Below are the code and all the weights of a small trained network. Each question names an input and a class and asks about switching units off, where a switched-off unit gives its printed mean instead of its output.

import numpy as np


def w(rows, s, z=0):
    codes = np.array(rows[::2]) - 128.0
    scale = np.full(codes.shape[1], s)
    scale[-1] = z or s
    return codes * scale


def f(y):
    return y / 2 * (1 + np.tanh(0.7978845608 * (y + 0.044715 * y**3)))


def log_softmax(a):
    a = a - a.max(-1, keepdims=True)
    return a - np.log(np.exp(a).sum(-1, keepdims=True))


def net(x, mask):
    res = np.array(x, float).reshape(1, 8) / 4 @ E
    y = f(res @ A[0][:, :-1].T + A[0][:, -1])
    res = res + np.where(mask, y, B[0][:, -1]) @ B[0][:, :-1]
    return log_softmax(res[-1] @ U[:, :-1].T + U[:, -1])


A, B = {}, {}
E = w([
[124,134,99,126,220,114,124,110,187,165],'x0',
[136,106,70,159,147,175,199,232,65,169],'x1',
[201,121,155,124,163,88,122,161,58,254],'x2',
[149,24,171,34,163,170,82,152,134,84],'x3',
[112,213,196,133,69,110,126,111,149,122],'x4',
[199,113,96,182,129,183,125,166,149,129],'x5',
[124,146,121,186,115,190,226,148,164,76],'x6',
[108,109,124,175,184,113,67,153,222,60],'x7',
],0.0093)
A[0] = w([
[69,152,3,216,212,118,174,162,144,165,184],'neuron 0',
[171,15,177,49,189,171,126,141,116,99,159],'neuron 1',
[136,33,172,125,136,153,32,123,196,35,206],'neuron 2',
[206,193,187,173,67,108,183,190,48,227,245],'neuron 3',
[144,134,176,38,152,15,15,46,137,179,198],'neuron 4',
[175,149,105,219,74,240,175,151,117,98,252],'neuron 5',
[164,79,127,120,104,168,47,189,161,81,61],'neuron 6',
],0.0064,0.0038)
B[0] = w([
[192,76,136,240,237,128,140,176,216,160,226],'neuron 0',
[168,104,105,17,82,68,173,185,42,157,206],'neuron 1',
[173,169,250,93,188,36,90,74,126,168,224],'neuron 2',
[202,127,189,132,199,27,158,156,85,244,247],'neuron 3',
[241,158,254,148,171,86,67,122,234,202,240],'neuron 4',
[177,109,169,149,138,59,109,92,185,233,231],'neuron 5',
[174,102,158,97,246,148,69,102,80,196,166],'neuron 6',
],0.0061,0.012)
U = w([
[159,66,7,195,190,254,167,190,189,128,1],'0',
[34,251,188,135,38,133,106,40,190,34,47],'1',
[155,79,104,44,99,120,162,163,8,176,119],'2',
[88,129,26,199,164,217,39,195,68,88,22],'3',
[60,164,81,234,119,63,132,129,125,104,123],'4',
[230,135,184,158,199,42,106,133,151,205,199],'5',
],0.0071,0.0047)

Each question gives the input, the list of numbers given to net, and the class t.
The units are the neurons (one row each of A and B). Each row of codes is followed by its name. A weight is (code - 128) times the scale printed after its matrix; where a second scale follows, it is the last column's (A, B and U).
mask holds one flag per neuron, in row order. A switched-off neuron (its flag False) gives its mean, the last column of its row in B, instead of its output. The means were averaged over made-up inputs and are rounded, as every weight is.
A unit's drop is (log p(t) with every unit on - log p(t) with that unit switched off) / (log p(t) with every unit on - log p(t) with every unit switched off).
The circuit of an input: a set's keep is (log p(t) with only the set's units on - log p(t) with every unit switched off) / (log p(t) with every unit on - log p(t) with every unit switched off). Starting from all 7 units, units are removed one at a time, each time the one whose removal leaves the highest keep (on an exact tie, the one counted first), for as long as the keep stays at least 0.8.
circuit, biggest first: the units of the circuit, biggest drop first
top k neurons: the k neurons with the biggest drops, biggest first
drop when u is switched off: that unit's drop, to one decimal
input [-2,-6,-4,-6,5,-3,-8,2], class 1: circuit, biggest first : neuron 3
input [-4,2,-1,-1,8,-7,-1,2], class 1: top 2 neurons : neuron 0; neuron 5
input [1,-5,-4,3,-7,-2,7,-7], class 2: circuit, biggest first : neuron 4; neuron 0
input [-4,-6,-4,-1,-3,-7,-1,-2], class 1: circuit, biggest first : neuron 3; neuron 0
input [-5,8,-6,-3,-5,3,-2,4], class 0: top 3 neurons : neuron 3; neuron 4; neuron 2
input [2,-8,-2,-1,-5,-7,5,2], class 1: circuit, biggest first : neuron 3; neuron 0
input [-5,3,6,8,-8,7,4,2], class 2: top 3 neurons : neuron 1; neuron 4; neuron 0
input [-7,5,-5,-1,6,-7,-3,-1], class 1: top 2 neurons : neuron 1; neuron 0
input [4,3,-4,-8,-6,7,8,1], class 0: top 3 neurons : neuron 2; neuron 4; neuron 3
input [-7,-3,4,3,-1,4,2,-7], class 2: top 3 neurons : neuron 4; neuron 0; neuron 2
input [0,7,-6,-3,-6,8,-1,-4], class 0: top 2 neurons : neuron 2; neuron 4
input [-4,-2,-7,6,0,-4,8,-4], class 1: top 3 neurons : neuron 3; neuron 0; neuron 4
input [-6,-6,3,4,8,-5,8,3], class 1: top 2 neurons : neuron 3; neuron 0
input [-8,-3,3,0,-7,-8,7,-7], class 2: circuit, biggest first : neuron 4
input [-3,3,8,5,-8,-2,4,-5], class 2: drop when neuron 6 is switched off : 0.0
input [-2,0,-5,-4,-8,-8,-5,-5], class 2: drop when neuron 4 is switched off : -0.1
input [-2,-2,-7,-2,-1,-4,6,3], class 1: drop when neuron 3 is switched off : 0.2
input [-1,8,-8,-3,-1,8,-6,1], class 0: drop when neuron 2 is switched off : 0.3
